Below are the code and all the weights of a small trained network. Each question names an input and a class and asks about switching units off, where a switched-off unit gives its printed mean instead of its output.

import numpy as np


def w(rows, s, z=0):
    codes = np.array(rows[::2]) - 128.0
    scale = np.full(codes.shape[1], s)
    scale[-1] = z or s
    return codes * scale


def f(y):
    return np.maximum(y, 0)


def log_softmax(a):
    a = a - a.max(-1, keepdims=True)
    return a - np.log(np.exp(a).sum(-1, keepdims=True))


def net(x, mask):
    res = np.array(x, float).reshape(1, 8) / 4 @ E
    y = f(res @ A[0][:, :-1].T + A[0][:, -1])
    res = res + np.where(mask, y, B[0][:, -1]) @ B[0][:, :-1]
    return log_softmax(res[-1] @ U[:, :-1].T + U[:, -1])


A, B = {}, {}
E = w([
[42,72,200,111,208,184,224,89],'x0',
[90,124,125,2,123,53,98,24],'x1',
[212,201,241,111,83,226,89,24],'x2',
[160,104,171,133,139,98,145,153],'x3',
[234,136,20,87,241,161,149,60],'x4',
[140,30,113,199,159,118,44,35],'x5',
[123,128,116,128,128,134,123,121],'x6',
[121,122,115,124,121,138,129,120],'x7',
],0.0083)
A[0] = w([
[128,40,119,200,174,143,2,53,188],'neuron 0',
[198,155,47,126,199,158,135,63,92],'neuron 1',
[205,196,85,145,41,88,35,116,25],'neuron 2',
[94,127,65,80,168,177,110,182,248],'neuron 3',
[120,145,116,179,83,244,128,164,54],'neuron 4',
[192,222,214,115,88,214,120,39,2],'neuron 5',
[179,87,151,196,147,202,105,168,70],'neuron 6',
[66,132,93,45,155,42,110,87,47],'neuron 7',
[58,154,180,151,197,184,162,50,214],'neuron 8',
[37,131,180,153,28,124,76,135,39],'neuron 9',
[128,138,191,30,94,75,95,40,89],'neuron 10',
[100,152,208,140,168,169,179,68,75],'neuron 11',
[193,165,120,135,36,134,74,108,127],'neuron 12',
[127,221,112,49,143,157,152,153,155],'neuron 13',
],0.0091,0.0046)
B[0] = w([
[147,146,137,73,24,111,169,118,244],'neuron 0',
[161,78,179,137,158,143,84,82,211],'neuron 1',
[111,87,108,104,185,204,148,227,223],'neuron 2',
[153,109,139,159,95,57,103,83,202],'neuron 3',
[157,183,118,154,155,109,188,91,180],'neuron 4',
[46,116,135,176,116,34,50,84,234],'neuron 5',
[121,217,101,183,143,141,136,92,181],'neuron 6',
[87,147,127,210,129,183,160,116,198],'neuron 7',
[139,116,97,96,120,171,112,253,229],'neuron 8',
[195,109,195,107,233,148,47,76,216],'neuron 9',
[163,205,58,195,149,158,185,90,223],'neuron 10',
[86,86,89,117,140,140,109,213,195],'neuron 11',
[77,80,88,108,89,143,120,186,209],'neuron 12',
[168,136,203,107,67,132,118,166,202],'neuron 13',
],0.011,0.012)
U = w([
[149,127,108,129,96,130,134,123,249],'0',
[90,88,77,161,103,32,108,114,121],'1',
[134,89,58,107,133,160,141,178,52],'2',
[166,206,70,189,126,163,171,91,40],'3',
[212,92,172,98,172,154,91,70,36],'4',
[165,169,164,64,7,130,159,115,116],'5',
],0.012,0.013)

Each question gives the input, the list of numbers given to net, and the class t.
The units are the neurons (one row each of A and B). Each row of codes is followed by its name. A weight is (code - 128) times the scale printed after its matrix; where a second scale follows, it is the last column's (A, B and U).
mask holds one flag per neuron, in row order. A switched-off neuron (its flag False) gives its mean, the last column of its row in B, instead of its output. The means were averaged over made-up inputs and are rounded, as every weight is.
A unit's drop is (log p(t) with every unit on - log p(t) with that unit switched off) / (log p(t) with every unit on - log p(t) with every unit switched off).
The circuit of an input: a set's keep is (log p(t) with only the set's units on - log p(t) with every unit switched off) / (log p(t) with every unit on - log p(t) with every unit switched off). Starting from the 12 units with the biggest drops (on a tie, the unit counted first), units are removed one at a time, each time the one whose removal leaves the highest keep (on an exact tie, the one counted first), for as long as the keep stays at least 0.8.
circuit, biggest first: the units of the circuit, biggest drop first
k most important neurons: the k neurons with the biggest drops, biggest first
drop when u is switched off: that unit's drop, to one decimal
input [-3,6,5,3,-4,6,-3,8], class 3: circuit, biggest first -> (neuron 10)
input [2,-8,-7,-2,-3,1,-3,-4], class 3: 2 most important neurons -> (neuron 5; neuron 6)
input [6,-4,-7,8,2,-7,6,-2], class 0: 2 most important neurons -> (neuron 5; neuron 0)
input [1,-1,-4,-5,-6,-1,-4,-3], class 4: circuit, biggest first -> (neuron 9; neuron 12)
input [6,-8,-4,-6,-8,0,1,-2], class 3: 2 most important neurons -> (neuron 4; neuron 6)
input [1,-8,-1,4,-7,5,3,6], class 3: 3 most important neurons -> (neuron 6; neuron 4; neuron 1)
input [2,0,1,1,-1,0,-1,-7], class 2: circuit, biggest first -> (neuron 0; neuron 3)
input [-2,-1,-8,0,5,-7,0,1], class 1: 2 most important neurons -> (neuron 3; neuron 0)
input [7,0,-6,2,-3,8,-4,-2], class 5: circuit, biggest first -> (neuron 0; neuron 5)
input [7,-5,-3,-5,-6,6,1,-4], class 2: 3 most important neurons -> (neuron 8; neuron 5; neuron 11)
input [-8,7,-2,-2,-6,-1,3,-5], class 2: 2 most important neurons -> (neuron 2; neuron 12)
input [-7,1,4,-3,-7,-4,-3,8], class 2: 2 most important neurons -> (neuron 12; neuron 2)
input [6,-7,-8,-7,-1,-2,8,-6], class 1: 3 most important neurons -> (neuron 3; neuron 10; neuron 2)
input [-3,-7,-1,5,1,4,-3,5], class 3: circuit, biggest first -> (neuron 6)
input [5,0,-8,4,1,-5,-5,2], class 1: 3 most important neurons -> (neuron 3; neuron 2; neuron 0)
input [8,3,-1,-5,-6,4,-2,3], class 2: 2 most important neurons -> (neuron 8; neuron 11)
input [-4,-2,-5,8,-4,6,6,1], class 0: 2 most important neurons -> (neuron 5; neuron 13)
input [7,-2,7,4,-4,6,2,2], class 1: 3 most important neurons -> (neuron 5; neuron 11; neuron 2)
input [-5,-1,4,-2,1,3,-8,3], class 2: 3 most important neurons -> (neuron 2; neuron 12; neuron 3)
input [4,2,-7,-6,3,8,7,8], class 5: most important neuron -> (neuron 0)
input [-2,2,8,-6,-4,5,2,2], class 1: drop when neuron 5 is switched off -> 2.0
input [1,-6,-5,5,7,7,-1,5], class 4: drop when neuron 1 is switched off -> 1.9
input [-7,8,4,-1,-1,-8,1,-1], class 3: drop when neuron 8 is switched off -> 0.2
input [-6,-6,7,0,1,-6,-8,2], class 1: drop when neuron 11 is switched off -> 0.0
